Here is a tiny trained network, its code and every weight. The questions are about switching its units off for an input and a class, where a switched-off unit gives its printed mean instead of its output.

import numpy as np


def w(rows, s, z=0):
    codes = np.array(rows[::2]) - 128.0
    scale = np.full(codes.shape[1], s)
    scale[-1] = z or s
    return codes * scale


def norm(h):
    return h / np.sqrt((h * h).mean(-1, keepdims=True) + 1e-5)


def f(y):
    return y / 2 * (1 + np.tanh(0.7978845608 * (y + 0.044715 * y**3)))


def log_softmax(a):
    a = a - a.max(-1, keepdims=True)
    return a - np.log(np.exp(a).sum(-1, keepdims=True))


def net(x, mask):
    res = np.array(x, float).reshape(1, 7) / 4 @ E
    u = 0
    for l in range(2):
        y = f(norm(res) @ A[l][:, :-1].T + A[l][:, -1])
        res = res + np.where(mask[u : u + 8], y, B[l][:, -1]) @ B[l][:, :-1]
        u += 8
    return log_softmax(norm(res)[-1] @ U[:, :-1].T + U[:, -1])


A, B = {}, {}
E = w([
[99,137,16,163,208,160,96],'x0',
[143,140,102,37,83,130,189],'x1',
[45,110,122,105,165,2,146],'x2',
[199,66,171,116,111,112,59],'x3',
[53,72,154,161,94,182,146],'x4',
[103,21,132,116,152,133,91],'x5',
[124,91,118,212,160,132,211],'x6',
],0.0063)
A[0] = w([
[99,109,148,121,218,25,166,25],'0.n1',
[110,39,1,22,114,139,146,2],'0.n2',
[96,128,167,45,86,84,128,109],'0.n3',
[211,104,85,217,193,190,130,11],'0.n4',
[179,126,209,88,48,123,116,70],'0.n5',
[154,229,125,73,119,138,104,55],'0.n6',
[139,88,158,168,97,92,10,52],'0.n7',
[73,150,160,91,204,21,132,75],'0.n8',
],0.0087,0.0055)
B[0] = w([
[144,153,9,125,70,55,122,210],'0.n1',
[63,122,106,1,175,186,190,203],'0.n2',
[201,81,119,170,143,163,143,238],'0.n3',
[197,149,17,233,254,232,105,215],'0.n4',
[234,93,244,113,55,94,143,251],'0.n5',
[110,198,139,99,108,158,119,187],'0.n6',
[59,101,152,69,243,137,58,196],'0.n7',
[170,135,72,179,174,57,175,253],'0.n8',
],0.0084,0.0031)
A[1] = w([
[147,249,142,97,109,137,89,2],'1.n1',
[149,186,123,121,111,133,172,119],'1.n2',
[186,186,110,142,142,175,142,108],'1.n3',
[142,132,129,67,162,136,161,119],'1.n4',
[108,96,112,154,163,54,157,51],'1.n5',
[28,127,156,214,73,171,161,66],'1.n6',
[79,149,61,152,126,146,116,190],'1.n7',
[117,115,154,124,91,195,90,167],'1.n8',
],0.012,0.0063)
B[1] = w([
[9,254,100,108,1,144,20,157],'1.n1',
[89,76,123,146,164,79,21,166],'1.n2',
[115,129,126,182,105,160,27,195],'1.n3',
[58,80,109,127,69,220,119,163],'1.n4',
[105,224,72,117,114,91,127,189],'1.n5',
[116,208,180,170,133,190,251,173],'1.n6',
[218,77,190,101,55,116,143,254],'1.n7',
[117,144,71,132,210,31,166,194],'1.n8',
],0.0079,0.0061)
U = w([
[239,93,248,102,82,93,140,160],'0',
[63,89,75,25,129,203,177,46],'1',
[218,137,75,221,211,230,93,119],'2',
[141,158,25,146,134,11,171,253],'3',
[93,81,168,93,252,102,49,10],'4',
[101,227,115,117,50,156,35,129],'5',
[114,169,164,182,119,188,249,124],'6',
],0.017,0.0021)

Each question gives the input, the list of numbers given to net, and the class t.
The units are the neurons (one row each of A and B). Each row of codes is followed by its name. A weight is (code - 128) times the scale printed after its matrix; where a second scale follows, it is the last column's (A, B and U).
mask holds one flag per neuron, layer by layer. A switched-off neuron (its flag False) gives its mean, the last column of its row in B, instead of its output. The means were averaged over made-up inputs and are rounded, as every weight is.
A unit's drop is (log p(t) with every unit on - log p(t) with that unit switched off) / (log p(t) with every unit on - log p(t) with every unit switched off).
The circuit of an input: a set's keep is (log p(t) with only the set's units on - log p(t) with every unit switched off) / (log p(t) with every unit on - log p(t) with every unit switched off). Starting from the 12 units with the biggest drops (on a tie, the unit counted first), units are removed one at a time, each time the one whose removal leaves the highest keep (on an exact tie, the one counted first), for as long as the keep stays at least 0.8.
circuit, biggest first: the units of the circuit, biggest drop first
top k neurons: the k neurons with the biggest drops, biggest first
top k neurons in layer l: the k neurons of layer l with the biggest drops, biggest first
drop of u: that unit's drop, to one decimal
input [6,-4,7,5,-5,3,-6], class 3: top 3 neurons => [0.n8; 0.n1; 1.n5]
input [-8,-3,-1,-8,2,-3,-4], class 0: top 4 neurons in layer 0 => [0.n5; 0.n3; 0.n4; 0.n1]
input [3,0,2,-2,-2,6,-2], class 1: circuit, biggest first => [0.n2]
input [-7,-2,6,-4,5,8,5], class 3: top 3 neurons => [0.n1; 1.n5; 0.n8]
input [5,-8,3,4,-2,-1,-1], class 4: top 2 neurons => [0.n7; 0.n3]
input [5,2,3,-6,5,-2,-4], class 1: top 2 neurons => [0.n2; 1.n4]
input [4,-5,7,-6,8,-7,1], class 6: top 2 neurons => [1.n6; 1.n8]
input [1,-8,-4,-4,-8,4,-8], class 5: top 2 neurons => [1.n1; 0.n6]
input [-1,3,4,3,-5,-3,-7], class 5: top 2 neurons => [0.n6; 1.n1]
input [-6,0,-5,0,6,5,5], class 6: top 2 neurons in layer 1 => [1.n6; 1.n7]
input [-8,-7,2,1,8,7,5], class 6: top 2 neurons in layer 1 => [1.n6; 1.n7]
input [5,-7,7,-5,8,-1,-6], class 3: top 2 neurons => [0.n8; 1.n5]
input [-1,-2,2,2,3,0,-2], class 4: drop of 0.n7 => 1.2
input [5,3,7,8,6,6,-2], class 1: circuit, biggest first => [0.n2]
input [4,7,3,8,-2,8,8], class 1: drop of 0.n2 => 0.9
input [-3,3,8,-2,7,3,-4], class 3: drop of 0.n8 => 0.3
